Known rows, with every way that one mark hangs from another:
dofesim(sepib(fevet(zigi) kodap(visi(pefu)))): [-1.01 -1.57  2.43  2.25  0.89  2.59  0.82  3.14 -2.56  1.21  1.90  1.78
  0.70 -1.02  0.53  3.81  1.57  0.77  0.47  0.73 -0.04 -2.20  1.65 -2.56
  1.41 -1.11 -1.07  1.82  0.37  1.22  0.24  0.24 -1.56  0.18 -0.84 -2.78
  0.24 -2.15 -1.11 -2.42 -0.11]
tezu(kotip(pefu(visi))): [-1.34 -1.51 -0.28  0.81  1.46  0.02  0.88  1.36 -0.58  1.13  0.27 -0.60
 -0.37  1.26  0.79  0.82 -0.72  1.58 -0.48 -0.41  0.31 -0.26  0.09  2.06
  1.16  0.51 -1.89 -0.70  0.74 -1.91  0.03 -0.13 -1.02  0.34 -1.18 -0.78
  2.43 -0.84  0.30  0.73 -0.85]
pefu(parug(kotip sepib(dofesim(kodap(visi) zigi)))): [-0.70 -0.48  1.16  0.93  1.53  0.32  0.26 -1.15 -0.53  5.56  0.20 -1.68
  1.50  0.25 -0.43  0.40  0.05  3.83  1.60 -2.05  0.04 -0.33  0.24  1.14
  1.41 -0.48 -3.24  2.05 -0.19  0.84  2.34  1.01 -2.54 -0.70 -1.68 -0.82
  0.95  0.04  0.11 -1.71  0.28]
gakav(kotip(pefu(parug) tezu)): [-0.17 -0.27 -0.19  2.19  2.63  1.22  2.50  0.20 -0.75  2.47  0.01 -0.61
  0.59  0.88  1.75  3.83 -0.02 -0.35 -0.56 -1.00  0.35  0.48  2.73  0.69
  1.40 -0.99 -2.24 -2.52  1.44 -2.64  0.45  0.87 -2.26  0.50 -3.31  0.08
  1.68  2.25  0.81 -0.11 -0.09]
parug(sepib(dofesim fevet)): [-0.23 -0.35 -1.27  0.93 -1.51  1.38 -0.53  1.27 -0.14  0.22 -0.18 -0.40
  1.16  0.59  0.48  0.35  2.05  0.94  0.12 -0.17 -0.75 -0.35  0.68  2.31
  1.07  0.94  0.34  2.64 -0.03  2.13  1.68  0.57 -2.20 -0.37 -1.30  0.74
  1.41 -0.63  0.10 -0.67  2.63]
tezu(kotip parug(sepib(dofesim))): [ 1.00  1.56 -1.53 -0.52  0.17  0.34  0.11 -0.32  0.50  1.36  0.22 -1.61
  0.75  1.92  0.04 -1.11  3.18  0.34 -0.79 -0.12  0.23  1.91 -2.47  3.80
  1.52 -0.09 -2.16  2.04 -0.36 -0.13  0.72  1.70 -1.80 -0.88 -3.01  0.94
  2.37 -0.72  0.52  1.49  0.85]
gakav(fenu(pefu(parug(sepib) visi)) kotip(tezu)): [-1.09  0.35  1.00  1.15  2.53  0.59  0.08 -1.08  0.15  2.81  0.23 -1.04
  0.11  0.39  4.32  3.70  0.18 -2.05 -0.96 -2.62  0.15 -1.02  4.32 -0.60
  1.62  0.30 -2.22 -1.24  1.33 -2.90  2.08  0.68 -4.07  2.29 -4.54  0.00
  0.69 -0.47  0.89 -0.91  0.53]
fenu(gakav(kotip) pefu): [ 0.55 -1.64  0.20 -1.00  0.89 -1.31 -0.33  0.53  1.20  0.75 -0.48 -0.38
 -1.97  0.93  2.10  0.35  1.61 -0.17  1.10  1.21  0.01  0.46  2.08 -1.02
  0.12  0.30 -1.94  1.00  1.10 -1.81  0.86  0.61  0.56  0.53 -3.56 -0.87
 -0.47 -1.25  1.06 -0.45  1.04]
tezu(kotip parug(sepib)): [ 0.57  1.78 -0.16 -0.54  0.79 -0.22 -0.15 -0.76  0.80  0.59 -0.15 -1.13
 -0.35  1.77  0.32 -1.29  2.02 -0.11 -0.91 -0.07  0.49  1.64 -3.48  2.04
  0.73 -0.95 -2.51  1.26 -0.11 -0.89 -0.24  1.79 -0.70 -1.00 -2.35  0.08
  1.55 -1.13 -0.06  1.18 -0.45]
fevet(sepib(kodap pefu(visi)) zigi(dofesim)): [ 0.43 -0.08 -0.18 -0.08  1.32  1.36  0.24  1.72 -1.19  1.05  0.92 -1.24
  1.66 -1.03  3.02  1.81  2.29 -0.25  1.01 -0.35  0.81 -1.62  1.08 -2.34
  0.62  2.46 -0.60 -0.46  1.23 -1.50 -0.09  1.51 -3.91  1.59 -1.34 -1.67
  0.79 -1.98 -0.36 -1.23 -0.69]
fenu(sepib(dofesim fevet kodap pefu(parug))): [-0.71  0.24 -1.94  0.21  1.24  3.94 -0.50  4.14 -0.30  1.16  0.48 -2.18
  1.08  1.07 -0.77  2.49  4.00  1.13  1.65  0.09  0.62 -0.55  5.15  2.79
  1.95  0.43 -0.14  2.83  0.83  0.86  1.98  1.10 -5.33  0.52 -1.04  0.39
  3.44 -0.05  0.38 -0.79  2.92]
kodap(dofesim(fevet sepib) visi(pefu)): [-0.55 -1.29  1.86  0.20  0.17  0.19 -1.24 -1.14 -1.74  2.24  2.05  1.28
  0.84 -1.77 -1.58  1.64 -0.13  0.45 -0.96  1.54 -0.33 -0.54  1.95 -2.44
  2.05 -0.71 -1.13  1.78  0.89  1.86  3.16 -0.71 -1.51 -0.16 -1.20 -2.27
 -0.05 -1.33  0.81 -1.89  0.08]
visi(pefu(parug(kotip(tezu) sepib(dofesim kodap)))): [ 1.05  2.54 -1.46  1.24  1.86  1.66  1.43 -0.08 -1.59  3.97 -0.68 -1.43
  0.16  0.95  0.63  2.83  1.71 -0.93 -0.93  0.09 -0.26  0.48  1.53  2.52
  1.37  0.92 -2.58  1.67 -0.23  0.43  3.44  2.12 -5.55  1.00 -4.63  1.39
  3.59  0.75  0.98 -0.47  0.71]
kodap(dofesim(fevet(sepib(pefu(parug visi))) zigi)): [-0.74 -0.65  0.43 -0.77  3.05  0.55 -0.40 -0.76 -0.50  4.08  0.74 -2.64
  2.44 -0.62 -0.01  1.91  1.39  1.57 -0.17 -1.32 -0.76 -0.92  4.43 -2.80
  1.91  0.95 -0.32 -1.17  3.74 -0.80  2.49  1.43 -3.68  1.17 -0.14 -3.03
  0.83 -1.06 -0.27 -2.24 -1.81]
sepib(kodap(dofesim) pefu): [ 0.68 -0.28 -2.14 -0.63  0.88  0.93  0.15  1.88 -0.82  0.37  0.15 -0.14
  0.19 -0.67 -1.91  0.61  2.89  0.11  0.35  0.45  1.01  0.26  2.10  0.44
  0.53  0.71 -0.51  2.12 -0.10  0.76  1.51 -0.62 -3.81 -0.41  0.22 -0.91
  2.07 -0.34 -0.07 -0.63  0.58]
fevet(sepib(kodap(dofesim)) zigi): [ 0.11  0.82  0.05 -1.05  0.76  0.62  0.75  0.11 -0.19  1.47  0.12 -0.37
  0.70 -1.96  1.83  0.98  1.82 -1.50  0.91  0.18  1.33 -0.47  0.14 -3.15
 -0.33  1.84 -0.23  0.62  0.44  0.20  0.07  0.82 -2.59  0.16 -0.98 -0.96
 -0.46 -1.58  0.18 -1.87 -1.39]
sepib(dofesim(kodap) fevet): [-0.04 -2.05 -1.15  2.17 -0.47  1.87  0.12  1.79 -0.52  1.19  0.75 -0.07
  1.86  0.01 -0.48  0.21  1.32  1.89  1.08 -1.54 -0.44 -0.48  1.98  1.14
  1.32  0.11 -0.32  1.93 -1.23  1.97  1.04 -0.08 -1.42 -1.09  0.19 -0.02
  0.60 -0.09  0.15 -0.52  2.39]
visi(pefu(parug(kotip(tezu) sepib(kodap)))): [ 0.60  2.70 -0.01  1.26  2.48  1.07  1.16 -0.58 -1.29  3.18 -1.03 -0.94
 -0.91  0.75  0.89  2.68  0.61 -1.48 -1.08  0.13 -0.04  0.23  0.45  0.83
  0.54  0.05 -2.87  0.89  0.00 -0.32  2.49  2.17 -4.40  0.91 -3.93  0.49
  2.84  0.32  0.37 -0.80 -0.61]
dofesim(sepib(kodap(visi) pefu) zigi(fevet)): [-0.28 -3.35  1.46  1.57  1.22  1.38  1.76  3.29 -2.25  0.50  1.52  0.38
  0.82 -1.23  0.62  2.98  1.32  1.37  0.61  0.53  1.28 -2.54  2.99 -0.07
  1.44 -1.86 -1.71  1.28  2.35  0.44  0.99 -0.16 -1.99 -0.25  1.40 -2.80
  0.17 -1.91 -1.12 -2.11 -0.45]
gakav(fenu(sepib(kodap)) kotip(tezu)): [-0.65 -0.21  0.18  1.55  0.67  2.06  1.44  1.65 -0.13  0.62 -0.14  0.75
 -1.01 -0.39  3.83  2.27  0.85 -2.42 -0.08  0.25  1.95 -1.28  5.15  0.05
  1.41 -1.29 -1.17  0.21  0.00 -1.66  1.35 -0.80 -2.23  0.17 -3.12  0.44
  0.95 -0.20  0.08 -0.09  1.17]
dofesim(kodap sepib(fevet)): [-0.71 -1.88  2.00  2.10 -0.51  1.76 -0.02  1.54 -0.30  0.37  0.65  0.77
  0.14 -0.67 -0.10  0.59  0.15  1.10  1.00 -1.62  0.31 -1.94  1.43 -0.25
  1.48 -1.76 -0.99  1.65 -0.58  1.95 -0.92 -0.40  0.10 -0.81  1.17 -1.21
 -0.57 -0.83 -0.47 -1.03  1.22]
dofesim(fevet(sepib zigi(gakav)) kodap): [-0.03 -2.08  2.39  0.25  0.79  0.76  0.55 -1.46 -1.14  3.71  1.11 -1.39
  1.91 -1.53  3.15  0.03 -0.28 -0.33  0.08 -0.02 -0.96 -0.34  0.23 -5.47
  0.65  0.68  0.20 -0.99  2.00  0.33  1.19  1.54  0.28  0.03 -1.05 -2.32
 -2.05 -1.93 -0.80 -2.32 -0.68]
visi(pefu(parug(sepib(dofesim)))): [ 0.51  1.44 -0.95 -0.17  0.25  1.53 -0.14 -0.39 -1.18  2.33 -0.04 -1.19
  0.82  0.75 -0.44  1.46  2.61 -0.09 -0.66  0.74 -0.93  0.79  0.49  1.61
  1.29  0.78 -1.16  1.06 -0.37  0.57  1.40  1.52 -3.41  1.86 -2.89  1.24
  1.31  0.45  1.17 -0.64  1.23]
sepib(fevet(zigi) kodap(dofesim visi(pefu(parug)))): [-0.94  0.32  0.05  0.72  2.77  1.94 -0.07  1.42 -2.56  3.23  1.76  0.09
  2.32 -0.76 -1.09  3.81  1.92  1.53  0.67  0.01 -0.18 -0.22  2.11 -3.06
  0.85  0.72 -1.26  1.48 -0.20  0.26  2.49  1.53 -4.70  0.61 -0.88 -2.16
  0.93 -1.03 -0.29 -3.08 -0.58]
fevet(sepib(kodap(dofesim visi) pefu) zigi): [-0.24 -0.29  0.63 -0.73  1.55  1.57  0.39  1.06 -0.52  1.50  1.42 -0.21
  1.45 -2.39  0.02  2.16  2.91 -0.77  0.87  0.43  1.30 -0.95  1.23 -3.45
  0.34  1.48 -0.24  2.01  1.39  0.66  0.77  0.44 -3.79 -0.48 -1.33 -2.85
  0.43 -2.16  0.19 -2.39 -0.52]
fenu(fevet(sepib zigi) pefu(visi)): [-1.11 -1.73  1.60 -0.66  2.64 -1.14 -1.71 -0.80  0.84  0.22  1.03 -1.50
  0.31 -0.64  3.62  2.36 -0.34 -2.07  1.20 -0.84 -0.26 -0.29  0.98 -4.34
 -0.28  3.44  0.13 -1.25  3.43 -1.88  1.36  1.53 -1.51  1.65 -2.57 -1.76
 -1.48 -3.01  1.01 -1.24 -1.80]
kodap(dofesim(fevet sepib(pefu(parug visi)))): [-0.88  0.21  0.90 -0.82  1.65  0.72 -1.18 -0.26 -1.01  3.23  1.26 -1.80
  1.79 -0.16 -1.69  2.29  0.79  1.76 -0.40 -1.41 -0.30 -1.05  4.34 -0.84
  2.59  0.68 -0.50 -0.01  2.71  0.19  2.87  0.52 -4.12  1.53  0.35 -2.36
  1.85 -0.73  0.51 -1.36 -0.17]
fenu(gakav pefu(visi) sepib(fevet)): [-2.62 -1.29  1.00 -1.26  1.18 -0.01 -2.47  0.80  1.76  0.20  0.33 -1.48
 -2.81  1.45  2.90  0.96 -0.64 -0.05  2.18  0.79 -0.06 -1.10  3.35 -0.82
  0.46  1.17  0.83  2.17  3.10 -0.89  1.79  0.66 -0.81  2.42 -2.16 -1.49
  0.21 -3.27  1.86 -1.57  2.20]
visi(pefu(parug(sepib))): [ 0.06  1.58  0.47 -0.12  0.87  0.94 -0.44 -0.90 -0.88  1.54 -0.41 -0.73
 -0.23  0.58 -0.21  1.28  1.50 -0.59 -0.80  0.77 -0.65  0.53 -0.59 -0.15
  0.48 -0.11 -1.41  0.28 -0.14 -0.22  0.43  1.56 -2.26  1.76 -2.20  0.37
  0.54  0.03  0.57 -0.97 -0.10]
gakav(fenu kotip(pefu tezu(parug(sepib(fevet))))): [-0.41 -0.72 -0.58  3.41  1.27  2.23  2.02  0.49 -1.11  0.99  0.69  0.72
  0.65  0.91  3.39  3.81  1.46 -1.27 -2.58 -0.51 -0.30  0.76  2.13  2.09
  1.94 -1.98 -2.10 -0.69  0.60 -1.89  1.91  0.62 -3.03 -0.81 -5.00 -0.82
  2.23  1.12 -0.55  0.23  1.37]
tezu(parug(kotip sepib(pefu))): [ 0.94  1.79 -0.95 -0.81  1.05  0.19 -0.61 -0.82  0.51  0.73  0.01 -1.12
 -0.91  0.91 -1.12 -0.09  2.32  0.33 -1.28  0.62 -0.47  2.14 -2.17  2.79
  0.55  0.32 -2.16  1.45  0.29 -0.75  1.99  2.02 -2.37 -0.46 -2.91 -1.04
  3.16  0.44 -0.38  1.07  0.38]
dofesim(kodap sepib(pefu)): [ 0.13 -2.05  1.39  0.94  0.02  1.89  0.51  1.54 -0.31  0.23  0.70  0.27
 -0.39 -0.91 -1.10  0.80  1.61  0.05  0.67 -0.79  0.70 -1.35  1.48 -0.05
  1.61 -1.61 -1.02  1.33  0.20  1.10 -1.27 -0.86 -0.54 -0.18  0.63 -1.62
  0.33 -0.25  0.00 -0.34  1.00]
pefu(parug(kotip(tezu) sepib(dofesim kodap))): [ 0.57  2.93 -1.08  0.87  1.47  1.02  1.40 -0.23 -0.57  3.94 -1.01 -2.23
  0.73  1.19  1.11  2.10  0.88 -0.24  0.03 -1.44  0.49  0.05  1.25  2.95
  0.94  0.92 -2.04  1.75  0.37  0.72  3.18  1.90 -5.22  0.04 -3.47  1.59
  3.38  0.60  0.79 -0.41  0.84]
parug(kotip sepib(kodap(dofesim(fevet) visi) pefu)): [ 0.08 -0.32 -0.53  0.00  0.80 -0.23 -1.38  0.29 -0.91  2.92  0.28 -0.32
  0.86 -0.71 -1.60  0.53  1.50  2.04 -0.12  0.96  0.43  0.24  1.11 -0.25
  0.76  1.13 -2.43  4.18  0.85  2.10  5.84  0.15 -4.87 -2.30 -2.35 -2.34
  3.61 -1.83 -0.20 -1.65  0.63]

Rows:
[ 0.32 -2.29 -1.25 -1.02  0.92  0.28  0.62  0.28 -0.25 -0.37  0.49 -0.93
  0.84 -2.42  1.10  1.28  1.88 -0.98 -0.52  1.20  0.27 -0.39  2.03 -0.89
  0.79  1.51 -0.32  0.01  2.25 -0.69  1.68  1.39 -2.41  0.58  0.53 -1.58
 -0.32 -0.69  0.05 -1.72 -0.86]
kodap(dofesim(zigi(fevet(sepib(pefu)))))
[-0.10 -1.47 -0.43 -0.92  0.47 -0.61  0.50 -1.02 -0.16  0.30  0.19 -0.60
  0.71 -2.35  2.25  0.49  0.05 -0.83 -0.17  0.78  0.58 -0.49  0.96 -1.38
  0.26  1.33 -0.53 -0.43  1.49 -0.54  1.44  1.42 -1.35  0.57  0.61 -0.75
 -1.69 -1.02  0.28 -2.00 -1.47]
kodap(dofesim(zigi(fevet(sepib))))
[-1.04  1.08  0.05  2.03  2.35  0.73  1.55 -2.12 -0.84  2.15  0.82 -0.76
 -0.38  1.68  2.45  2.62 -1.03 -1.11 -1.34 -1.19  0.21  0.80 -1.04  1.42
  0.88 -0.85 -0.52 -1.61  2.87 -1.72  0.71  0.68 -2.91  1.40 -3.53 -1.20
  1.96 -0.17  1.17 -0.12 -0.05]
kotip(pefu(visi) tezu(parug(sepib)))
[-0.50  1.47 -0.18 -0.69  2.43  0.33 -0.70  0.25 -0.18  2.52  0.22 -2.05
  0.32  0.77 -1.60  1.37  0.16  2.44 -0.41 -1.33 -0.88 -0.04  2.11  1.71
  1.08  1.91 -1.60 -0.48  0.71 -1.75  2.30  1.96 -3.36  1.56 -0.74 -1.35
  3.14  0.43 -0.15  0.31 -0.50]
sepib(pefu(parug(kotip) visi))
[-0.89 -0.53 -1.55  0.97  0.69  1.94  0.59  2.44 -0.51  2.00 -0.31 -2.20
  1.55  2.15  0.43  2.01  2.37  1.76 -0.27 -0.47 -0.28  0.41  0.51  4.43
  2.09  0.40 -2.38  1.88  0.31  0.35  1.42  1.62 -3.88 -0.66 -2.77  1.19
  3.86  0.18  0.51 -0.07  1.52]
tezu(kotip(pefu(parug(sepib(dofesim fevet)))))
[ 0.61 -2.09  1.86  0.28 -0.70 -0.01 -0.91 -1.23 -2.15  3.17  1.33 -0.87
  1.56 -0.96  1.58 -1.13 -1.39  1.33  0.23 -0.02 -0.15 -0.67  0.81 -1.56
  2.22 -1.05 -1.52  0.48  0.29  1.11  2.06  0.13 -0.48  0.02  0.33 -0.78
 -1.39 -0.88 -0.63 -1.52  1.23]
zigi(dofesim(fevet kodap sepib) gakav)
[-0.58  0.92 -1.37  2.01  1.74  1.30  1.84 -1.67 -1.15  2.94  1.19 -1.27
  0.68  1.83  2.22  2.82  0.07 -0.56 -1.17 -1.25 -0.06  1.00 -0.01  3.19
  1.67  0.05 -0.24 -0.80  2.65 -0.94  1.68  0.61 -4.04  1.45 -4.20 -0.35
  2.75  0.24  1.82  0.19  1.25]
kotip(pefu(visi) tezu(parug(sepib(dofesim))))
[ 0.99  0.87 -0.95 -0.69  1.27  0.72  0.01  0.56  0.66 -0.11  0.11 -1.44
 -0.22  1.75 -0.76 -0.41  3.88 -0.32 -1.26  0.35  0.23  1.70 -2.46  2.53
  1.25 -0.85 -2.26  1.72  0.61 -1.05 -0.07  1.77 -1.74 -0.95 -2.37 -0.72
  2.92 -0.86 -0.32  1.45  0.16]
tezu(kotip parug(sepib(pefu)))
[ 0.14 -1.60 -0.15  1.70  0.64  1.47  1.17  1.55 -2.44  2.92  0.57  0.62
  0.59  0.04  0.20  1.46  2.70  1.53  0.49  1.26  0.05 -0.79  1.20  0.42
  1.27 -1.14 -1.64  2.67  0.20  1.55  1.51 -0.63 -2.69  0.11 -2.26 -1.02
  0.80 -1.58 -0.33 -2.11  0.61]
parug(sepib(dofesim(zigi) kodap(visi(pefu))))
[-0.54 -2.45  1.93  2.40  0.75  0.25 -0.56 -0.66 -0.87  2.79  1.57  0.43
  2.16 -0.55 -0.34  0.20 -1.26  1.93  0.80 -1.12  0.05 -0.69  0.85 -3.26
  0.57 -1.50 -1.14  0.90  0.46  1.59  1.99 -0.69  0.00 -2.17 -0.18 -2.23
 -0.76 -1.53  0.19 -1.44  0.19]
dofesim(fevet kodap(visi))
[ 0.28 -3.14  0.97 -0.90  1.75 -0.74 -0.56 -0.33  1.00  1.56  0.53 -2.39
  0.47  0.07  3.52  1.56  1.59 -2.12  2.74  0.25 -0.19  0.40  1.46 -4.04
 -0.12  2.77 -0.07  1.68  3.12  0.02  1.83  1.64 -0.98  0.37 -3.94 -1.37
 -2.02 -3.05  2.41 -1.51  0.40]
fenu(fevet(sepib(dofesim(kodap)) zigi) gakav pefu)
[-1.49 -3.92 -0.29  0.42  0.73  1.68 -0.89  0.40  0.01  2.38  1.90 -1.13
  1.27 -1.09  4.55  2.94  0.57 -2.11  1.44 -0.11  0.45  0.01  3.70 -3.13
  1.22  0.97 -0.13  0.54  1.49 -0.40  3.40 -0.93 -1.94  0.38 -3.08 -0.25
  0.25 -0.64  1.30 -1.15  1.44]
gakav(fenu(pefu sepib(dofesim(fevet(zigi) kodap))))
[ 1.74 -0.79 -1.58  0.19  0.12  1.11  0.02  2.02 -1.21 -1.20  0.61 -0.99
  1.60 -1.73  2.57  1.20  2.36 -1.50 -0.03  1.46  1.32 -0.89  1.11  0.12
  0.27  1.72 -1.92  0.76  0.15 -0.40  1.43  2.05 -4.20  0.08 -0.74  0.10
  0.40 -1.42  0.22 -0.82  0.45]
zigi(dofesim fevet(sepib(kodap pefu)))
[ 0.67 -2.05 -2.61  1.14  0.83  0.46  2.16  0.57 -0.92  0.97 -0.27 -1.64
  0.73 -0.11  2.53  2.84  1.08 -0.58 -1.16  0.42 -0.64 -0.06  1.67  3.09
  1.54  1.67 -0.79  0.70  3.04 -0.61  4.47  1.99 -3.45  0.48 -2.22  0.02
  3.20  0.76  0.04 -0.38  0.88]
parug(kotip(tezu) sepib(dofesim(zigi(fevet)) pefu))
[-0.06 -0.97  1.66 -2.70  2.40 -1.27 -2.20 -1.30 -1.35  1.98  1.50 -3.15
  1.18 -0.10  2.85  2.43 -0.66 -1.11  1.24 -0.06 -0.31  0.90  0.78 -2.30
  1.34  2.00 -1.17 -0.94  2.68 -2.07  2.67  2.40 -2.74  2.56 -1.52  0.08
 -1.61 -0.70  0.19 -1.79 -0.41]
fenu(fevet(zigi(dofesim(sepib) gakav)) pefu(parug))
[-0.19 -0.32 -1.38  0.08 -0.41  1.29 -0.30  0.99 -0.52  1.00  0.28 -1.15
  0.77  0.66 -0.14  0.65  2.57  1.24 -0.14 -0.44 -0.58 -0.59  1.63  2.43
  1.57  1.90  0.59  1.66  1.35  0.60  1.61  0.13 -3.50  1.55 -1.60 -0.51
  2.48 -1.12  0.73 -0.21  2.17]
parug(sepib(dofesim pefu(visi)))
[-0.21 -1.00  0.01  0.23  0.64  0.94 -0.04  0.69 -0.31 -0.72  1.01 -0.98
  0.83 -1.40  1.83  1.48  0.80 -0.67 -0.90  0.24 -0.15 -1.54  2.04 -0.38
  0.64  2.39 -0.03 -0.71  2.05 -0.98  1.22  1.98 -2.53  1.73 -0.35 -1.68
  0.08 -2.18  0.63 -0.74 -0.09]
zigi(fevet(sepib(pefu(visi))))
[-0.35 -0.56  0.00  2.14  1.77  2.09 -0.71  0.70 -1.54  4.30  1.74 -0.40
  2.07 -0.20 -2.49  1.90  0.66  3.40  0.27 -0.82 -1.42  0.11  2.39  1.28
  2.10  0.49 -3.22  2.56 -2.20  1.29  3.63  1.77 -3.49 -0.57 -2.17 -0.97
  1.94  0.41  0.50 -1.08  1.63]
sepib(dofesim(kodap(visi(pefu(parug(kotip))))) fevet)
[-0.37 -2.02 -0.48  1.95 -0.23  1.99 -0.97  1.71 -0.24  2.00  0.94 -0.25
  1.32 -0.33 -1.77  0.59  2.07  3.12  0.67 -0.77 -0.66 -0.53  1.15  2.42
  1.84  0.90 -1.93  4.83 -0.77  2.70  3.60  0.62 -3.54 -2.02 -2.16 -1.61
  3.11 -0.87  0.10 -0.91  3.40]
parug(kotip sepib(dofesim(kodap(visi)) fevet pefu))
[ 0.22 -2.26  0.17  1.62 -0.06 -0.40 -0.88 -0.72 -1.54  0.55  1.92  0.27
  2.46 -1.58  1.61  0.17 -1.80  1.32  1.13 -0.37  1.17 -0.62 -0.64 -1.12
  0.25  0.29 -2.36  0.61 -1.14 -0.07  2.07  0.84 -1.72 -0.63  0.47 -0.36
 -1.69 -1.21  1.00 -1.40  0.87]
zigi(dofesim(kodap(visi)) fevet)
[ 0.35  1.73 -0.17 -0.49  1.88  0.20 -0.42 -0.71 -0.71  2.34 -0.10 -0.85
 -0.47  0.22 -1.38  1.36  0.13  0.65 -1.07  0.80 -1.18  1.13  0.34  0.96
  0.61  0.93 -2.67 -0.29 -1.18 -1.21  2.04  2.18 -1.94  1.17 -2.06  0.08
  1.80  1.40  0.13  0.19 -1.00]
visi(pefu(parug(kotip)))
